[[117 157 121 109]
 [138 120 120 128]
 [117 152 117 147]
 [152 112 151 152]
 [125 110 114 127]]
:
[[117 157]
 [138 120]]

[[117 134 157 106 155]
 [134 122 121 135 124]
 [107 141 153 113 150]]
:
[[117 134]
 [134 122]]

[[107 153 126 146]
 [114 150 147 137]]
:
[[107 153]
 [114 150]]

[[108 118 140 143 131]
 [125 141 142 125 107]
 [143 139 117 109 132]
 [123 142 142 127 107]]
:
[[108 118]
 [125 141]]

[[144 144 109 151 130]
 [131 135 111 140 120]]
:
[[144 144]
 [131 135]]

[[102 131 113]
 [134 146 133]]
:
[[102 131]
 [134 146]]
---
[[141 140 135 133]
 [141 117 122 134]
 [125 136 122 127]
 [143 145 136 130]
 [130 126 128 129]
 [157 128 116 125]]
:
[[157 130 143 125 141 141]
 [128 126 145 136 117 140]
 [116 128 136 122 122 135]
 [125 129 130 127 134 133]]

[[133 142 123 129 116]
 [107 108 144 142 143]
 [127 117 138 136 142]
 [134 144 124 131 115]
 [114 124 157 132 150]
 [122 149 139 117 118]
 [108 106 142 141 143]
 [114 127 137 130 151]
 [118 152 126 114 123]
 [129 115 144 131 136]
 [112 115 148 138 143]]
:
[[112 129 118 114 108 122 114 134 127 107 133]
 [115 115 152 127 106 149 124 144 117 108 142]
 [148 144 126 137 142 139 157 124 138 144 123]
 [138 131 114 130 141 117 132 131 136 142 129]
 [143 136 123 151 143 118 150 115 142 143 116]]

[[122 105 133 134 127]
 [117 101 123 137 132]
 [118 104 129 135 126]
 [129 113 133 129 125]]
:
[[129 118 117 122]
 [113 104 101 105]
 [133 129 123 133]
 [129 135 137 134]
 [125 126 132 127]]

[[127 110 117 125 131 126]
 [119 114 129 128 137 124]
 [133 145 122 134 121 135]
 [120 129 141 141 133 122]
 [121 128 140 107 115 140]
 [151 128 114 135 117 129]
 [144 122 118 128 109 139]
 [128 127 126 116 118 128]
 [151 120 114 135 116 130]
 [147 128 118 132 132 136]]
:
[[147 151 128 144 151 121 120 133 119 127]
 [128 120 127 122 128 128 129 145 114 110]
 [118 114 126 118 114 140 141 122 129 117]
 [132 135 116 128 135 107 141 134 128 125]
 [132 116 118 109 117 115 133 121 137 131]
 [136 130 128 139 129 140 122 135 124 126]]

[[140 119 120 142 119 130 142 138]
 [124 121 115 108 124 119 107 113]
 [129 122 138 135 121 126 136 134]
 [119 138 133 123 134 125 121 125]
 [123 142 132 128 137 122 127 134]
 [124 126 136 127 124 130 128 128]]
:
[[124 123 119 129 124 140]
 [126 142 138 122 121 119]
 [136 132 133 138 115 120]
 [127 128 123 135 108 142]
 [124 137 134 121 124 119]
 [130 122 125 126 119 130]
 [128 127 121 136 107 142]
 [128 134 125 134 113 138]]

[[133 153 143 103 132 148]
 [141 146 131 146 103 148]
 [149 106 103 115 118 111]
 [129 124 109 119 114 115]
 [126 128 151 106 142 131]]
:
[[126 129 149 141 133]
 [128 124 106 146 153]
 [151 109 103 131 143]
 [106 119 115 146 103]
 [142 114 118 103 132]
 [131 115 111 148 148]]

[[133 129 137 116 141 134 137]
 [131 132 138 117 144 128 136]
 [132 130 131 123 138 123 128]
 [115 135 151 113 146 145 148]]
:
[[115 132 131 133]
 [135 130 132 129]
 [151 131 138 137]
 [113 123 117 116]
 [146 138 144 141]
 [145 123 128 134]
 [148 128 136 137]]

[[135 104]
 [116 100]
 [119 131]]
:
[[119 116 135]
 [131 100 104]]

[[131 122 136 142 130 120 137 125  99 125 114 124]
 [135 117 119 120 116 120 140 125 110 138 129 137]
 [118 123 128 134 148 113 113 114 120 125 117 143]]
:
[[118 135 131]
 [123 117 122]
 [128 119 136]
 [134 120 142]
 [148 116 130]
 [113 120 120]
 [113 140 137]
 [114 125 125]
 [120 110  99]
 [125 138 125]
 [117 129 114]
 [143 137 124]]
---
[[113 130 152 131 138]
 [147 128 100 122 119]]
:
[[130 152]
 [128 100]]

[[114 102 103 141 146]
 [157 104 148 113 101]
 [112 157 143 108 114]
 [121 119 157 134 128]]
:
[[102 103]
 [104 148]]

[[113 130 145 136]
 [122 114 135 129]
 [123 124 116 115]
 [130 124 141 151]
 [129 131 128 125]]
:
[[130 145]
 [114 135]]

[[154 128 124]
 [138 132 124]
 [153 133 122]
 [114 133 124]]
:
[[128 124]
 [132 124]]

[[128 114 105]
 [129 125 145]
 [108 146 128]
 [124 130 100]]
:
[[114 105]
 [125 145]]

[[124 125  98 123]
 [111 130 105 133]
 [139 121 134 126]
 [136 132 144 126]]
:
[[125  98]
 [130 105]]

[[127 140 155 120]
 [141 115 141 151]
 [140 119 148 148]]
:
[[140 155]
 [115 141]]

[[151 145 157 127]
 [126 151 147 155]]
:
[[145 157]
 [151 147]]
---
[[124 151 120 135 140]
 [133 128 131 139 128]
 [145 120 149 136 139]
 [143 130 129 136 124]
 [128 129 150 123 112]
 [140 146 117 140 144]
 [138 134 122 102 136]
 [121 135 137 139 144]
 [142 117 139 141 131]
 [128 137 132 132 133]
 [134 131 131 125 120]
 [144 126 123 136 126]]
:
[[124 133 145 143 128 140 138 121 142 128 134 144]
 [151 128 120 130 129 146 134 135 117 137 131 126]
 [120 131 149 129 150 117 122 137 139 132 131 123]
 [135 139 136 136 123 140 102 139 141 132 125 136]
 [140 128 139 124 112 144 136 144 131 133 120 126]]

[[133 122 103 137 148]
 [146 118 132 146 138]
 [108 145 124 103 110]]
:
[[133 146 108]
 [122 118 145]
 [103 132 124]
 [137 146 103]
 [148 138 110]]

[[112 124 133 131]
 [117 125 128 130]
 [112 128 138 128]
 [108 132 136 124]
 [127 129 142 125]
 [105 141 157 117]
 [128 118 136 128]
 [108 145 149 116]]
:
[[112 117 112 108 127 105 128 108]
 [124 125 128 132 129 141 118 145]
 [133 128 138 136 142 157 136 149]
 [131 130 128 124 125 117 128 116]]

[[145 121 102 149 154 151 136 115 105 110]
 [107 138 116 114 113 107 133 123 115 142]]
:
[[145 107]
 [121 138]
 [102 116]
 [149 114]
 [154 113]
 [151 107]
 [136 133]
 [115 123]
 [105 115]
 [110 142]]

[[129 142 106 103 139 102 103 124 142 106 114 109]
 [139 117 100 106 119 116 108 119 139 100 116 120]
 [117 113 123 117 117 125 111 108 131 124 129 125]
 [134 122 134 138 120 115 139 141 109 136 139 118]
 [115 114 121 115 118 129 109 105 134 121 127 128]]
:
[[129 139 117 134 115]
 [142 117 113 122 114]
 [106 100 123 134 121]
 [103 106 117 138 115]
 [139 119 117 120 118]
 [102 116 125 115 129]
 [103 108 111 139 109]
 [124 119 108 141 105]
 [142 139 131 109 134]
 [106 100 124 136 121]
 [114 116 129 139 127]
 [109 120 125 118 128]]

[[124 128 129 128 128 120 133 128 132 132 114 128 147 128]
 [129 113 126 128 128 121 125 128 132 124 128 105 128 128]]
:
[[124 129]
 [128 113]
 [129 126]
 [128 128]
 [128 128]
 [120 121]
 [133 125]
 [128 128]
 [132 132]
 [132 124]
 [114 128]
 [128 105]
 [147 128]
 [128 128]]
